Here is a tiny trained network, its code and every weight. The questions are about switching its units off for an input and a class, where a switched-off unit gives its printed mean instead of its output.

import numpy as np


def w(rows, s, z=0):
    codes = np.array(rows[::2]) - 128.0
    scale = np.full(codes.shape[1], s)
    scale[-1] = z or s
    return codes * scale


def norm(h):
    return h / np.sqrt((h * h).mean(-1, keepdims=True) + 1e-5)


def f(y):
    return y / 2 * (1 + np.tanh(0.7978845608 * (y + 0.044715 * y**3)))


def log_softmax(a):
    a = a - a.max(-1, keepdims=True)
    return a - np.log(np.exp(a).sum(-1, keepdims=True))


def net(x, mask):
    res = np.array(x, float).reshape(1, 6) / 4 @ E
    u = 0
    for l in range(3):
        y = f(norm(res) @ A[l][:, :-1].T + A[l][:, -1])
        res = res + np.where(mask[u : u + 9], y, B[l][:, -1]) @ B[l][:, :-1]
        u += 9
    return log_softmax(norm(res)[-1] @ U[:, :-1].T + U[:, -1])


A, B = {}, {}
E = w([
[143,126,145,104,167,127,197,79,162,126,61,130],'x0',
[86,139,153,173,127,127,54,131,133,94,126,137],'x1',
[111,33,94,133,125,133,125,153,86,176,69,158],'x2',
[87,101,206,110,147,184,34,151,160,156,86,85],'x3',
[71,154,92,132,71,54,132,58,151,107,212,194],'x4',
[130,151,107,178,166,6,145,152,169,137,117,172],'x5',
],0.0011)
A[0] = w([
[115,5,66,131,127,191,136,168,42,165,42,155,54],'0.n0',
[50,114,117,133,43,116,88,84,118,123,198,188,76],'0.n1',
[167,123,195,78,192,197,189,65,150,112,57,94,53],'0.n2',
[109,78,73,158,145,151,148,157,96,123,89,162,82],'0.n3',
[90,73,158,196,170,88,44,179,145,161,48,140,6],'0.n4',
[81,157,175,93,101,223,60,156,136,109,138,45,113],'0.n5',
[136,101,131,43,133,131,177,74,155,153,100,135,43],'0.n6',
[113,126,119,76,130,133,133,117,134,129,118,129,108],'0.n7',
[179,131,96,86,64,212,194,104,60,130,169,77,72],'0.n8',
],0.0024,0.0013)
B[0] = w([
[191,55,187,29,137,97,81,65,144,190,158,138,234],'0.n0',
[72,103,80,100,90,176,73,87,79,47,83,108,198],'0.n1',
[87,180,102,151,63,205,86,96,200,181,95,78,193],'0.n2',
[166,113,177,138,117,140,104,114,132,135,183,99,142],'0.n3',
[148,164,112,140,118,126,214,138,94,108,228,137,174],'0.n4',
[249,91,200,110,195,140,151,142,127,164,131,117,250],'0.n5',
[123,171,121,185,104,108,122,212,147,148,101,130,121],'0.n6',
[127,150,133,175,91,102,134,136,131,151,155,117,122],'0.n7',
[125,226,93,146,206,92,173,147,209,60,205,189,190],'0.n8',
],0.0019,0.0014)
A[1] = w([
[85,123,158,165,111,44,130,124,164,152,96,151,55],'1.n0',
[120,175,177,91,121,64,135,142,179,158,162,115,54],'1.n1',
[110,120,215,47,109,181,66,143,163,159,151,104,171],'1.n2',
[153,119,76,207,150,115,107,199,49,98,114,137,20],'1.n3',
[64,120,163,183,183,22,119,165,173,191,77,133,2],'1.n4',
[170,50,194,87,128,163,150,109,119,181,1,103,63],'1.n5',
[43,194,180,144,87,147,54,88,195,77,168,130,209],'1.n6',
[127,106,68,135,111,30,253,86,133,161,68,198,141],'1.n7',
[116,58,107,125,78,40,85,209,62,229,163,173,38],'1.n8',
],0.002,0.00044)
B[1] = w([
[157,147,93,59,194,167,109,138,145,114,155,118,133],'1.n0',
[172,62,76,127,143,217,142,106,111,110,120,166,136],'1.n1',
[198,83,137,171,186,114,155,125,101,183,129,110,227],'1.n2',
[93,148,183,143,104,188,129,165,109,121,95,61,118],'1.n3',
[200,156,140,52,183,170,162,165,132,18,223,198,143],'1.n4',
[84,97,127,186,120,77,19,109,109,151,177,104,232],'1.n5',
[133,77,74,159,187,105,112,147,141,228,41,113,190],'1.n6',
[204,114,246,104,223,200,106,194,152,105,190,109,246],'1.n7',
[154,164,168,112,134,255,123,34,182,173,138,58,187],'1.n8',
],0.0018,0.0013)
A[2] = w([
[127,186,160,214,144,130,84,238,31,47,156,81,90],'2.n0',
[88,82,83,79,25,74,112,95,85,104,153,182,38],'2.n1',
[168,3,126,91,135,111,113,156,100,233,139,158,157],'2.n2',
[197,104,230,124,157,132,162,210,127,158,5,67,124],'2.n3',
[181,147,161,115,180,144,172,152,127,110,200,140,93],'2.n4',
[50,88,18,129,38,118,147,83,109,180,61,121,2],'2.n5',
[121,222,104,191,93,92,226,66,142,47,107,161,75],'2.n6',
[208,152,99,107,172,110,178,118,140,118,187,146,185],'2.n7',
[138,58,175,116,116,181,41,132,130,224,121,94,190],'2.n8',
],0.0023,0.0007)
B[2] = w([
[171,5,169,172,44,100,164,170,102,154,96,163,143],'2.n0',
[58,133,98,135,150,113,78,58,79,102,151,94,134],'2.n1',
[131,169,173,169,180,165,93,62,120,130,177,72,210],'2.n2',
[37,95,69,155,98,80,60,56,62,131,191,132,212],'2.n3',
[143,122,187,82,115,114,157,129,146,62,159,171,179],'2.n4',
[147,200,96,98,103,144,197,147,98,64,200,124,117],'2.n5',
[142,68,166,105,126,193,94,127,84,187,143,79,160],'2.n6',
[144,93,207,76,172,136,144,158,107,99,135,164,192],'2.n7',
[185,100,188,189,210,99,127,91,120,181,139,74,252],'2.n8',
],0.0022,0.0027)
U = w([
[130,222,76,96,77,217,206,129,187,190,50,74,94],'0',
[163,75,189,190,187,139,41,57,99,248,139,24,164],'1',
[114,134,114,128,64,120,129,168,99,183,72,117,2],'2',
[61,173,69,141,166,66,71,147,194,125,42,148,109],'3',
[140,70,137,192,17,88,136,224,61,111,98,155,109],'4',
[200,128,188,48,177,124,216,170,142,64,186,203,160],'5',
[3,164,2,97,49,124,95,48,50,61,179,137,140],'6',
],0.0066,0.0075)

Each question gives the input, the list of numbers given to net, and the class t.
The units are the neurons (one row each of A and B). Each row of codes is followed by its name. A weight is (code - 128) times the scale printed after its matrix; where a second scale follows, it is the last column's (A, B and U).
mask holds one flag per neuron, layer by layer. A switched-off neuron (its flag False) gives its mean, the last column of its row in B, instead of its output. The means were averaged over made-up inputs and are rounded, as every weight is.
A unit's drop is (log p(t) with every unit on - log p(t) with that unit switched off) / (log p(t) with every unit on - log p(t) with every unit switched off).
The circuit of an input: a set's keep is (log p(t) with only the set's units on - log p(t) with every unit switched off) / (log p(t) with every unit on - log p(t) with every unit switched off). Starting from the 12 units with the biggest drops (on a tie, the unit counted first), units are removed one at a time, each time the one whose removal leaves the highest keep (on an exact tie, the one counted first), for as long as the keep stays at least 0.8.
units of the circuit, in order: the units of the circuit, biggest drop first
unit that matters most: the unit with the biggest drop
k most important neurons: the k neurons with the biggest drops, biggest first
k most important neurons of layer l: the k neurons of layer l with the biggest drops, biggest first
input [0,-6,-5,-2,-3,-7], class 5: units of the circuit, in order	[0.n8]
input [-2,5,-2,1,3,-1], class 6: units of the circuit, in order	[0.n1 1.n7]
input [6,-7,-8,4,-1,-8], class 0: units of the circuit, in order	[0.n2 0.n0 2.n2]
input [8,-7,-1,7,6,-8], class 0: 3 most important neurons	[0.n2 0.n8 1.n7]
input [3,-2,-5,-6,-6,-8], class 0: units of the circuit, in order	[0.n2 1.n7 2.n8]
input [-7,5,-1,7,-6,8], class 4: units of the circuit, in order	[2.n0 0.n4 0.n0]
input [1,8,8,-1,5,-5], class 6: 3 most important neurons of layer 2	[2.n5 2.n1 2.n6]
input [3,5,2,4,8,-3], class 6: 2 most important neurons	[0.n1 2.n5]
input [-7,4,-3,1,1,7], class 4: 2 most important neurons	[2.n0 0.n0]
input [2,6,5,4,2,4], class 5: units of the circuit, in order	[0.n4 1.n4]
input [2,5,-7,-7,-6,3], class 4: 2 most important neurons of layer 0	[0.n0 0.n8]
input [2,4,1,-3,2,1], class 6: 2 most important neurons	[0.n1 0.n5]
input [7,-1,-6,-6,0,-8], class 0: units of the circuit, in order	[0.n2 0.n0 2.n8]
input [-3,0,-4,6,5,8], class 3: most important neuron	[1.n6]
input [-4,-2,-5,-1,-5,1], class 4: 2 most important neurons	[0.n0 2.n0]
input [5,0,-8,-3,5,-8], class 0: 2 most important neurons of layer 2	[2.n3 2.n6]
input [5,0,-8,-2,-3,-3], class 0: 2 most important neurons of layer 2	[2.n8 2.n2]
input [-8,6,3,-5,-5,5], class 4: 2 most important neurons	[2.n0 0.n4]
input [-8,0,1,-5,-3,-4], class 5: 2 most important neurons	[0.n8 0.n0]
input [-1,0,1,7,8,-1], class 6: 3 most important neurons of layer 0	[0.n1 0.n0 0.n3]
input [1,-2,7,-5,-2,7], class 5: unit that matters most	1.n4
input [-4,-5,8,-1,7,8], class 5: 2 most important neurons	[1.n7 2.n3]
